[[-13  40  12 -31]
 [ -7  -5 -14  -8]
 [-46  -8  32 -12]]
->
[[-13  40]
 [ -7  -5]
 [-46  -8]]

[[  5 -56  15]
 [  7 -53  18]
 [  8 -52  18]
 [ 10 -50  21]
 [ 11 -48  22]]
->
[[  5 -56]
 [  7 -53]
 [  8 -52]]

[[ 18  32]
 [  6  14]
 [ 16  27]
 [ 61 -14]]
->
[[18 32]
 [ 6 14]
 [16 27]]

[[-59   2 -37   4 -56]
 [ 11 -45  23  36 -14]
 [  5 -24  61 -33 -43]]
->
[[-59   2]
 [ 11 -45]
 [  5 -24]]

[[ 13  51 -16]
 [ 18  49 -18]
 [ 24  45 -21]]
->
[[13 51]
 [18 49]
 [24 45]]

[[ 31   2   0]
 [  9   3  30]
 [-44   8 -56]]
->
[[ 31   2]
 [  9   3]
 [-44   8]]
---
[[17 33 41  8 22 41 17]
 [17 26 51 23 24 11 17]
 [35 24 21 36 25 17 12]
 [24 26 46 27 25 15 30]
 [24 22 27 19 32 15 14]]
->
[[17 33 41  8 22 41 17]
 [35 24 21 36 25 17 12]
 [24 22 27 19 32 15 14]]

[[ 14   1  -2 -13  -1   8   2 -16   2  21]
 [ 19 -13  11 -11 -22   8  -4   5   5  14]
 [ -4  10   0   3   0   4   0   0   8   1]
 [ 31 -50  -3 -22 -15 -25  -4  -7  12 -21]
 [  6   3  -4  -5  -2   6   2  -7   9  10]
 [  0  11  -6   2   5   3   2  -6   8   6]]
->
[[ 14   1  -2 -13  -1   8   2 -16   2  21]
 [ -4  10   0   3   0   4   0   0   8   1]
 [  6   3  -4  -5  -2   6   2  -7   9  10]]

[[ -5   4   0   5   4]
 [-24 -15 -41 -35 -49]
 [ -3   4   1   5   5]
 [ -1   2   4  -1   6]
 [ -7   3   1  -1   4]
 [-25  28 -10   5 -15]]
->
[[-5  4  0  5  4]
 [-3  4  1  5  5]
 [-7  3  1 -1  4]]

[[ -1   3   0 -21   3 -26  16  -8   0   1   0 -10   1]
 [  0   0   0  -9  -2   3 -10   6   6   0   0 -16   7]
 [ -1   1   2  -6   4  -9  -8   4  -6   2   4 -25   0]
 [  2  -3   3 -29  -1 -36   3   4   3  -1  -2 -33  -3]
 [  2  -3  -2 -18  -2 -31   2   5   5   2  -1   3  -4]
 [  2   0   0 -24  -1 -37 -13   4   9   3  -2 -47  -7]
 [  0   2   3 -21   2 -38  11   9  -4   1   2   8   6]]
->
[[ -1   3   0 -21   3 -26  16  -8   0   1   0 -10   1]
 [ -1   1   2  -6   4  -9  -8   4  -6   2   4 -25   0]
 [  2  -3  -2 -18  -2 -31   2   5   5   2  -1   3  -4]
 [  0   2   3 -21   2 -38  11   9  -4   1   2   8   6]]

[[ -7  -4  -9  49  -4 -11  11  -1  32  -7 -20  -6  -8]
 [ -4  -6  -6   1  -4 -14  -2  17  28  -6  -7  -7  -5]
 [-14 -11 -10 -23  -8  45  11  27 -60 -10  56  -9 -11]
 [ -3  -6  -5  -8 -10   1   6   4  20  -6   3  -8  -5]
 [ -1  -7  -4 -62 -19  -3  -1   6  33  -5   5 -10  -3]]
->
[[ -7  -4  -9  49  -4 -11  11  -1  32  -7 -20  -6  -8]
 [-14 -11 -10 -23  -8  45  11  27 -60 -10  56  -9 -11]
 [ -1  -7  -4 -62 -19  -3  -1   6  33  -5   5 -10  -3]]

[[  0  -8 -18   4]
 [  3 -38 -57  27]
 [-17   5 -24  -4]
 [-33 -18  25  -4]
 [-12  -1   8 -10]
 [-23  28 -28   5]
 [ 27  48 -44  -1]
 [-28  -9  14  -1]
 [ 24   1  26  14]
 [ 24  18  38  40]]
->
[[  0  -8 -18   4]
 [-17   5 -24  -4]
 [-12  -1   8 -10]
 [ 27  48 -44  -1]
 [ 24   1  26  14]]
